Below are the code and all the weights of a small trained network. Each question names an input and a target symbol and asks about switching units off, where a switched-off unit gives its printed mean instead of its output.

import numpy as np


def w(rows, s, z=0):
    codes = np.array(rows[::2]) - 128.0
    scale = np.full(codes.shape[1], s)
    scale[-1] = z or s
    return codes * scale


def norm(h):
    return h / np.sqrt((h * h).mean(-1, keepdims=True) + 1e-5)


def f(y):
    return y / 2 * (1 + np.tanh(0.7978845608 * (y + 0.044715 * y**3)))


def softmax(a):
    e = np.exp(a - a.max(-1, keepdims=True))
    return e / e.sum(-1, keepdims=True)


def log_softmax(a):
    a = a - a.max(-1, keepdims=True)
    return a - np.log(np.exp(a).sum(-1, keepdims=True))


def net(x, mask):
    ids = ['βγδεθλμξπτφψ'.index(c) for c in x.split()]
    T = len(ids)
    res = E[ids] + P[:T]
    u = 0
    for l in range(2):
        q, k, v = (norm(res) @ M[l].T for M in (Q, K, V))
        z = softmax(np.where(np.tri(T) > 0, q @ k.T / 2**0.5, -1e9)) @ v
        res = res + np.where(mask[u], z, O[l][:, -1]) @ O[l][:, :-1]
        u += 1
        y = f(norm(res) @ A[l][:, :-1].T + A[l][:, -1])
        res = res + np.where(mask[u : u + 16], y, B[l][:, -1]) @ B[l][:, :-1]
        u += 16
    return log_softmax(norm(res)[-1] @ U[:, :-1].T + U[:, -1])


Q, K, V, O, A, B = {}, {}, {}, {}, {}, {}
E = w([
[132,173,156],'β',
[83,143,161],'γ',
[133,164,159],'δ',
[140,114,171],'ε',
[29,131,160],'θ',
[137,165,157],'λ',
[97,193,131],'μ',
[104,67,70],'ξ',
[185,251,192],'π',
[108,112,82],'τ',
[163,23,62],'φ',
[235,135,134],'ψ',
],0.02)
P = w([
[116,165,161],'0',
[119,173,164],'1',
[142,254,44],'2',
[107,153,163],'3',
[131,229,35],'4',
[98,140,164],'5',
[121,207,33],'6',
[88,129,164],'7',
[108,181,31],'8',
[75,118,167],'9',
[79,139,22],'10',
[47,101,180],'11',
[14,106,12],'12',
],0.0095)
Q[0] = w([
[2,84,157],'0.h1',
[25,162,237],'0.h1',
],0.0069)
K[0] = w([
[33,204,87],'0.h1',
[117,210,255],'0.h1',
],0.0062)
V[0] = w([
[221,119,149],'0.h1',
[2,131,200],'0.h1',
],0.0041)
O[0] = w([
[187,138,185,6],'0.h1',
[63,4,154,208],'0.h1',
],0.0033,0.0022)
A[0] = w([
[120,127,190,115],'0.n1',
[104,121,117,131],'0.n2',
[136,156,121,125],'0.n3',
[136,127,140,69],'0.n4',
[122,125,119,95],'0.n5',
[218,119,137,2],'0.n6',
[125,132,93,122],'0.n7',
[229,96,84,111],'0.n8',
[227,170,134,8],'0.n9',
[89,156,253,111],'0.n10',
[91,57,241,86],'0.n11',
[143,195,145,170],'0.n12',
[146,147,203,142],'0.n13',
[155,45,143,203],'0.n14',
[74,71,95,76],'0.n15',
[43,149,73,197],'0.n16',
],0.017,0.0054)
B[0] = w([
[136,131,182,134],'0.n1',
[133,115,107,150],'0.n2',
[139,113,107,129],'0.n3',
[141,144,124,118],'0.n4',
[135,130,124,128],'0.n5',
[163,162,65,129],'0.n6',
[155,136,109,147],'0.n7',
[51,148,219,144],'0.n8',
[137,82,3,136],'0.n9',
[157,197,238,166],'0.n10',
[138,48,120,152],'0.n11',
[136,65,76,146],'0.n12',
[167,123,160,140],'0.n13',
[71,136,172,160],'0.n14',
[148,90,47,200],'0.n15',
[164,60,48,252],'0.n16',
],0.034,0.015)
Q[1] = w([
[6,20,148],'1.h1',
[78,30,44],'1.h1',
],0.013)
K[1] = w([
[95,110,61],'1.h1',
[1,45,71],'1.h1',
],0.015)
V[1] = w([
[6,104,110],'1.h1',
[163,24,213],'1.h1',
],0.023)
O[1] = w([
[17,244,219,251],'1.h1',
[157,53,255,180],'1.h1',
],0.013,0.0028)
A[1] = w([
[110,131,63,185],'1.n1',
[121,122,117,147],'1.n2',
[127,116,119,33],'1.n3',
[143,97,134,11],'1.n4',
[250,238,166,92],'1.n5',
[133,119,159,162],'1.n6',
[214,154,135,82],'1.n7',
[201,152,148,138],'1.n8',
[60,128,123,85],'1.n9',
[153,126,130,25],'1.n10',
[126,81,169,96],'1.n11',
[121,210,99,1],'1.n12',
[95,43,136,173],'1.n13',
[192,147,137,68],'1.n14',
[134,119,135,76],'1.n15',
[193,105,131,33],'1.n16',
],0.025,0.0037)
B[1] = w([
[123,181,190,255],'1.n1',
[127,127,136,149],'1.n2',
[126,119,128,132],'1.n3',
[115,116,94,138],'1.n4',
[118,253,119,142],'1.n5',
[119,124,149,136],'1.n6',
[186,164,121,139],'1.n7',
[185,171,141,142],'1.n8',
[169,143,107,142],'1.n9',
[145,124,108,124],'1.n10',
[72,102,132,151],'1.n11',
[75,105,70,125],'1.n12',
[104,96,145,233],'1.n13',
[174,154,124,133],'1.n14',
[133,119,118,125],'1.n15',
[100,125,83,162],'1.n16',
],0.05,0.014)
U = w([
[151,142,160,112],'β',
[164,89,189,2],'γ',
[151,142,173,175],'δ',
[137,113,214,82],'ε',
[160,38,182,90],'θ',
[154,137,158,147],'λ',
[193,95,126,95],'μ',
[87,95,98,209],'ξ',
[164,148,108,161],'π',
[155,112,45,156],'τ',
[35,148,249,11],'φ',
[74,227,94,54],'ψ',
],0.019,0.0055)

Each question gives the input, a string of symbols that net reads in full, and the target symbol t.
The units are the heads (2 rows each of Q, K, V and O) and the neurons (one row each of A and B). Each row of codes is followed by its name. A weight is (code - 128) times the scale printed after its matrix; where a second scale follows, it is the last column's (O, A, B and U).
mask holds one flag per unit, layer by layer, with each layer's heads first. A switched-off unit (its flag False) gives its mean, the last column of its rows in O or B, instead of its output. The means were averaged over made-up inputs and are rounded, as every weight is.
A unit's drop is (log p(t) with every unit on - log p(t) with that unit switched off) / (log p(t) with every unit on - log p(t) with every unit switched off).
The circuit of an input: a set's keep is (log p(t) with only the set's units on - log p(t) with every unit switched off) / (log p(t) with every unit on - log p(t) with every unit switched off). Starting from the 12 units with the biggest drops (on a tie, the unit counted first), units are removed one at a time, each time the one whose removal leaves the highest keep (on an exact tie, the one counted first), for as long as the keep stays at least 0.8.
units of the circuit, in order: the units of the circuit, biggest drop first
unit that matters most: the unit with the biggest drop
top k neurons: the k neurons with the biggest drops, biggest first
top k neurons in layer l: the k neurons of layer l with the biggest drops, biggest first
input τ ε ε, target τ: unit that matters most => 0.n14
input δ θ ξ φ ξ β ψ ξ γ, target ψ: units of the circuit, in order => [1.h1, 0.n9, 0.n8, 0.n16]
input θ θ θ θ ξ ξ μ, target ξ: units of the circuit, in order => [0.n12, 0.n10, 0.n15]
input φ ψ θ θ ξ ξ β, target ξ: top 4 neurons in layer 0 => [0.n8, 0.n12, 0.n6, 0.n16]
input π ψ μ ξ β ψ φ, target ψ: units of the circuit, in order => [1.h1, 0.n16, 0.n11, 0.n10]
input φ θ φ φ ξ, target φ: units of the circuit, in order => [1.h1, 0.n8]
input τ δ θ ξ π ε φ τ τ τ τ θ, target ξ: units of the circuit, in order => [1.n1, 1.h1]
input ξ ε μ δ ε θ λ θ μ ξ τ ξ γ, target τ: units of the circuit, in order => [0.n14, 1.n11]
input β θ θ ξ θ ξ β, target ξ: top 3 neurons => [0.n12, 0.n8, 0.n10]
input θ θ ξ ξ ξ τ τ λ φ ξ β, target φ: top 3 neurons => [0.n10, 0.n15, 1.n1]
input ξ ξ ξ ψ ψ ξ θ ψ τ δ ξ τ μ, target τ: top 4 neurons in layer 0 => [0.n6, 0.n16, 0.n14, 0.n8]
input θ ξ τ θ ξ ψ θ, target ψ: top 3 neurons => [0.n10, 0.n9, 0.n8]
input φ τ θ τ ξ ξ φ θ φ μ δ, target φ: top 2 neurons => [0.n10, 1.n1]
input θ φ θ ξ ξ ε φ, target φ: units of the circuit, in order => [0.n8]
input τ ξ ξ δ ξ τ ψ φ τ, target ψ: top 2 neurons in layer 1 => [1.n1, 1.n13]
input ξ ξ ξ ψ θ ξ γ, target ξ: top 2 neurons in layer 0 => [0.n6, 0.n16]
input ψ γ θ ξ μ, target ξ: top 2 neurons => [0.n12, 0.n6]
input ψ τ δ, target ψ: top 2 neurons in layer 0 => [0.n9, 0.n16]
input θ ε ξ δ δ γ λ ξ τ φ λ, target φ: top 2 neurons => [0.n10, 0.n15]
input ψ τ ξ τ θ, target τ: units of the circuit, in order => [0.n16]
input γ θ ξ ξ θ φ ξ μ φ φ θ φ δ, target φ: top 4 neurons in layer 0 => [0.n10, 0.n11, 0.n16, 0.n13]
input ψ ε ξ τ ξ θ ψ μ γ, target ψ: top 2 neurons => [0.n8, 0.n9]
input ξ φ τ, target φ: top 3 neurons => [0.n10, 0.n15, 1.n1]
input θ φ ε, target φ: top 2 neurons => [0.n10, 0.n12]
input θ γ π ε ξ δ ξ φ τ ξ φ ξ, target φ: top 2 neurons in layer 1 => [1.n1, 1.n16]
input λ φ μ, target φ: top 2 neurons => [0.n10, 0.n15]
input μ ξ ψ θ ψ δ ξ ξ π ξ λ τ, target τ: units of the circuit, in order => [0.n16]
